Moves between units:
* | f t k
QH | CN JZ JP
LG | GH QL FJ
DQ | QH HS HR
HM | GQ HM BP
QL | CF GL PM
FC | HJ SZ BZ
MM | DQ TR JZ
QR | JP CP ZC
DL | JQ LL TB
PC | HR PZ JH
MR | SR TB TD
CT | ZQ ZQ LD
FB | TP GJ NL
DZ | PC JF TD
JZ | FJ MM QH
TB | NL PN MR
TP | RN CR JN
PN | TD CP GB
FJ | SD LG DS
PZ | DQ CR PC
HT | LD PM GB
LL | ZC SN DL
SD | MM PC HS
GQ | BL CP SZ
DS | JQ JP CR
ZT | HM BL HJ
GJ | FB TP FB
PM | CT ZD HT
JH | NT PC RN
JQ | DZ ZC FG
ZD | FC HJ PM
JF | SN NL DZ
SR | JL FG PQ
SJ | JP LC LC
TR | PC RP MM
CF | RP GL GH
GB | PQ ZT SR
CR | JQ DS TP
LD | LC CT GL
BZ | ZD FC TD
FG | PN JQ SR
DP | PN CD BL
NL | JN FB JF
SZ | ZD GQ FC
HR | JP DQ NT
RN | GJ JH DZ
GL | SJ LD SZ
PQ | DP BZ GQ
SM | DL DZ JL
JP | PZ QH DS
HJ | GL ZT ZD
BD | FB RN CP
RP | GL HT TR
BP | SZ HM ZQ
JL | TB SM CP
BL | ZT DP ZT
LC | CF BZ SJ
ZQ | FC BP CT
ZC | TP QR JQ
NT | DS HR GJ
SN | QR JN LL
JN | BD TP SN
TD | CD MR ZQ
GH | TR CF LC
CP | MR JL PN
CN | HS FJ PZ
CD | SM BZ DP
HS | JH SD DQ

The rows follow the links: the fewer symbols apart two units are, the more alike their rows tend to be.

Row, then unit:
(92, 109, 22, 0, -135, -122, -42, -115, -34, -156, 165, -77, -30, -139, 11, 22, 117, -111, -35, 198, 6, 65, -76, -143, -33, -127, 157, -102, -245, 127, -40, 213, 43, 79, -136, 7, -90, -6): ZT
(4, 112, 0, -22, -138, -165, 2, -119, -66, -57, 100, -23, 57, -85, -20, 89, 170, -165, -117, 70, -78, 111, -137, -55, -96, -148, 158, 14, -211, 131, 26, 271, -22, -48, -177, 5, -68, -80): DP
(76, -226, 129, 67, 174, 84, 45, 45, 33, 4, -145, 97, -79, -11, 49, -167, -55, 114, -56, -124, 33, -78, 112, 51, -146, -120, -234, 51, 140, 16, -69, -35, -13, 152, 123, 25, 154, 185): JP
(-123, 201, -74, -103, 22, 28, -91, 10, 118, 25, -51, -157, -97, 114, -41, 63, -87, -30, 109, 14, 11, 48, 23, -41, 184, 118, 74, 93, 61, -329, 108, -199, -23, -151, -29, -164, -140, 2): LC
(-85, 91, 37, -60, -121, -82, 132, -8, -139, 65, 53, 136, 207, -21, -20, 90, 204, -167, -31, -62, -138, 92, -57, 103, -70, -143, 38, 96, -83, 127, 67, 234, 15, -149, -103, 38, 19, -216): CP
(-47, 220, -35, -98, -27, 63, -72, 36, 77, -54, 20, -158, -102, 57, -25, -8, -108, -18, 180, 138, 71, 11, 116, -70, 233, 101, 68, 6, 10, -288, 44, -200, 64, -40, 2, -176, -173, -26): LD
(91, -308, -18, 154, 107, -91, -57, -31, 71, 37, -104, -24, -92, 14, -8, -44, -55, 129, -239, -119, 29, -58, -128, 2, -172, 16, -39, -15, 38, 152, -60, -8, -169, 28, 55, 108, 137, 215): PC
(-59, 125, 63, -93, -99, -82, 94, -19, -109, 33, 29, 112, 138, -65, -29, 60, 214, -196, -31, -41, -120, 117, -32, 53, -108, -201, 29, 148, -93, 81, 112, 253, -8, -114, -135, -29, -5, -123): SR
(71, -293, -83, 179, 75, -85, -59, -43, 38, 45, -50, -43, -26, 33, 13, 31, -60, 137, -211, -112, 21, -86, -214, 3, -124, 122, 33, -91, 31, 209, -102, -37, -157, 4, 58, 140, 79, 136): JH
(-102, -149, -115, 73, 30, 49, 97, 49, -107, 181, -16, 139, 221, 81, -16, 107, 28, 32, -57, -213, -72, -53, -129, 160, -34, 164, -14, -39, 116, 196, -4, -34, -31, -129, 76, 159, 97, -190): DZ
(91, 125, 54, -21, -133, -70, -17, -107, -51, -162, 168, -12, -12, -151, 16, 2, 111, -102, 17, 219, 24, 43, 5, -133, -30, -140, 102, -108, -226, 112, -51, 227, 76, 131, -132, -5, -88, -34): GQ
(146, 63, 78, -6, -62, 15, -22, -42, -39, -203, 161, -10, -56, -184, 51, -74, 30, -27, 71, 235, 73, -9, 72, -153, -2, -114, 53, -191, -176, 83, -126, 132, 151, 257, -41, 16, -66, 9): HM
(113, -222, 119, 81, 155, -19, 1, -16, 71, -14, -122, 70, -117, -42, 36, -150, -25, 82, -136, -92, 22, -47, 55, 9, -199, -163, -174, 85, 91, 46, -57, 71, -78, 142, 45, 28, 155, 264): QH
(71, -193, 109, 66, 163, -39, -12, -24, 77, -10, -136, 0, -142, -18, 22, -122, -7, 61, -151, -117, 16, -12, 20, 8, -213, -168, -149, 116, 77, 2, -20, 58, -118, 112, 34, -3, 121, 280): JZ
(-35, -68, 119, -55, 57, 152, 173, 124, -105, 97, -64, 233, 141, -23, 44, -92, 31, 15, 111, -118, -55, -51, 190, 169, -10, -98, -249, 52, 144, 0, 15, 7, 134, 59, 107, 27, 134, -88): JQ
(-108, 87, 49, -85, -94, -17, 137, 45, -135, 111, -9, 176, 194, -17, -35, 63, 166, -157, -7, -109, -140, 89, -1, 145, -75, -139, -18, 160, -23, 96, 124, 212, 8, -154, -87, 6, 53, -183): SM

Each walk starts at a row. The symbols on each line, taken left to right, move it on to the next unit.
Each answer is a row, close to the row of the unit it stands for.
start (66, -193, 72, 86, 142, -79, -56, -45, 116, 4, -176, -37, -167, 6, 12, -74, -18, 48, -195, -123, 28, 3, -49, -17, -208, -123, -70, 128, 64, 1, -5, 32, -177, 26, 0, -11, 92, 320)
t f t (99, -276, 78, 115, 154, -7, -3, -15, 28, 5, -105, 48, -86, -17, 41, -110, -31, 119, -165, -125, 33, -73, -46, 26, -196, -65, -148, -16, 83, 127, -90, 24, -95, 128, 94, 88, 148, 239)
k t f f f f (110, -267, 50, 124, 134, -75, -64, -55, 77, -16, -111, 13, -117, -27, 11, -75, -16, 76, -203, -107, 14, -41, -84, -31, -237, -84, -94, 21, 37, 144, -73, 88, -133, 107, 15, 74, 129, 273)
start (116, -317, 29, 142, 140, -32, -37, -53, 67, 6, -93, 41, -99, -28, 15, -70, -51, 138, -195, -104, 36, -75, -91, -8, -194, -30, -97, -21, 48, 169, -82, 20, -125, 130, 64, 111, 140, 227)
t f k k (79, -249, 92, 63, 132, 84, 62, 69, 19, 51, -100, 137, -20, -7, 37, -144, -65, 132, -16, -111, 19, -110, 120, 69, -100, -54, -256, 14, 157, 35, -62, -53, 25, 120, 150, 77, 180, 127)
t f t t k (46, -247, 12, 73, 114, 136, 86, 88, -25, 86, -85, 158, 54, 19, 8, -111, -97, 163, 23, -124, 11, -127, 90, 119, -39, 70, -201, -48, 174, 103, -68, -118, 50, 98, 174, 115, 176, 21)
start (-116, 169, -65, -71, 29, -18, -113, -12, 113, 15, -68, -194, -124, 145, -44, 71, -87, -36, 33, -7, 16, 63, -38, -48, 121, 106, 105, 113, 64, -274, 112, -181, -109, -165, -28, -169, -146, 67)
k t t t (-37, 253, -23, -101, -57, 25, -95, -6, 86, -120, 84, -172, -98, 16, -1, 25, -70, -29, 153, 184, 84, 40, 70, -100, 212, 73, 124, -33, -53, -249, 24, -143, 63, 4, -30, -154, -188, -14)
k t f t t (130, 85, 68, -16, -49, 50, -7, -37, -18, -190, 172, -19, -71, -148, 48, -106, -1, -9, 142, 247, 103, -17, 131, -122, 40, -96, 13, -177, -147, 14, -99, 59, 187, 254, -24, -20, -67, 7)
start (-133, 188, -70, -86, 20, 13, -112, 1, 97, 25, -62, -169, -80, 133, -38, 74, -92, -19, 59, -6, -6, 58, 2, -20, 162, 125, 86, 103, 72, -294, 108, -197, -77, -182, -33, -169, -141, 18)
k k t k (-44, 175, 19, -74, -178, -119, 70, -52, -100, -5, 86, 50, 124, -55, -27, 80, 168, -199, -14, 64, -84, 128, -61, -6, -39, -149, 111, 64, -172, 80, 66, 263, 21, -130, -161, -12, -41, -167)
t f k (8, 162, 34, -38, -130, -125, -2, -92, -37, -71, 108, -3, 37, -100, -26, 93, 165, -202, -52, 95, -62, 121, -86, -44, -94, -148, 122, 42, -203, 107, 40, 275, -11, -52, -186, -11, -83, -63)
start (103, -233, 60, 127, 133, -89, -48, -58, 92, -2, -119, -27, -123, -14, 20, -83, -14, 95, -226, -100, 15, -31, -94, -15, -244, -98, -62, 45, 37, 99, -52, 43, -172, 68, 23, 35, 118, 288)
t t t k f (-1, -218, -166, 146, 35, 0, -42, -24, 11, 92, 5, -25, 73, 74, -25, 87, -85, 129, -109, -103, 8, -86, -235, 54, -15, 283, 80, -141, 69, 200, -52, -135, -103, -74, 60, 163, 54, -15)
t k f f f (-16, -196, -131, 110, 43, 91, 37, 76, -24, 103, -21, 81, 101, 97, -14, 45, -117, 187, 24, -93, 9, -145, -61, 101, 98, 267, -59, -136, 134, 100, -72, -214, 14, -45, 150, 155, 78, -108)
start (103, -250, 96, 96, 142, -21, -22, -31, 68, -2, -119, 35, -131, -46, 17, -124, -24, 87, -161, -81, 30, -53, 12, -7, -228, -124, -146, 44, 71, 94, -59, 69, -112, 144, 53, 33, 133, 272)
f f k k t (-82, -118, -139, 53, 15, 92, 79, 75, -65, 159, -14, 101, 181, 107, -18, 87, -70, 92, 36, -153, -29, -94, -79, 128, 112, 263, -18, -102, 131, 83, -16, -164, 27, -119, 118, 138, 54, -201)
k k f t k f (-11, 149, 12, -54, -141, -152, 5, -72, -69, -27, 86, 10, 68, -69, -26, 102, 181, -197, -90, 61, -87, 127, -108, -52, -68, -161, 125, 56, -182, 95, 58, 273, -43, -96, -196, 8, -41, -106)
start (-53, -116, -195, 80, -39, 33, 10, 59, -56, 139, -3, 29, 148, 117, -32, 104, -62, 111, -7, -98, -21, -85, -136, 84, 108, 295, 52, -94, 81, 114, -12, -185, -24, -147, 97, 150, 45, -202)
k f k (-54, -24, 74, -59, 45, 188, 155, 136, -91, 99, -37, 208, 137, 9, 29, -95, -26, 35, 181, -72, -21, -59, 220, 157, 74, -16, -225, 38, 149, -45, 22, -76, 151, 40, 138, 16, 103, -125)
k t f f k k (-52, -77, 18, -31, 40, 196, 126, 146, -87, 106, -34, 171, 146, 45, 22, -45, -80, 79, 146, -85, -22, -98, 156, 132, 102, 95, -182, -28, 167, -24, -15, -139, 142, 20, 166, 62, 111, -160)
start (62, 102, 1, -13, -134, -153, -43, -132, -36, -112, 135, -47, -15, -137, -4, 47, 124, -117, -87, 148, -12, 82, -105, -128, -91, -122, 154, -45, -232, 148, -4, 250, 8, 36, -159, 28, -84, -23)
t t f f k (-109, 76, 7, -73, -85, -35, 132, 47, -124, 120, 0, 147, 222, 16, -33, 96, 158, -158, -14, -103, -151, 86, -42, 127, -36, -75, -11, 133, -15, 87, 112, 167, 2, -202, -80, 29, 43, -217)
f f k f t k (-51, 126, 36, -66, -146, -125, 80, -26, -113, 34, 18, 81, 149, -55, -30, 82, 198, -194, -68, -24, -121, 134, -58, 47, -91, -175, 80, 113, -106, 109, 88, 258, -11, -125, -132, -2, -4, -148)
start (-16, 201, 33, -71, -137, -140, -5, -83, -51, -72, 99, -36, 59, -71, -19, 85, 188, -194, -50, 96, -63, 134, -87, -48, -56, -151, 180, 60, -191, 50, 63, 251, -16, -99, -195, -45, -90, -98)
t k f t k f (-112, 173, -57, -96, 19, 36, -59, 43, 107, 22, -73, -162, -107, 142, -23, 27, -104, -2, 101, 14, 11, 38, 62, -35, 184, 102, 46, 104, 87, -329, 92, -224, -25, -132, 10, -179, -109, 30)
k t k t (-67, 128, 29, -70, -132, -85, 101, 0, -105, 72, 22, 90, 166, -24, -27, 100, 184, -188, -49, -56, -132, 111, -43, 64, -62, -148, 42, 132, -94, 67, 105, 238, -22, -187, -134, 6, 6, -189)
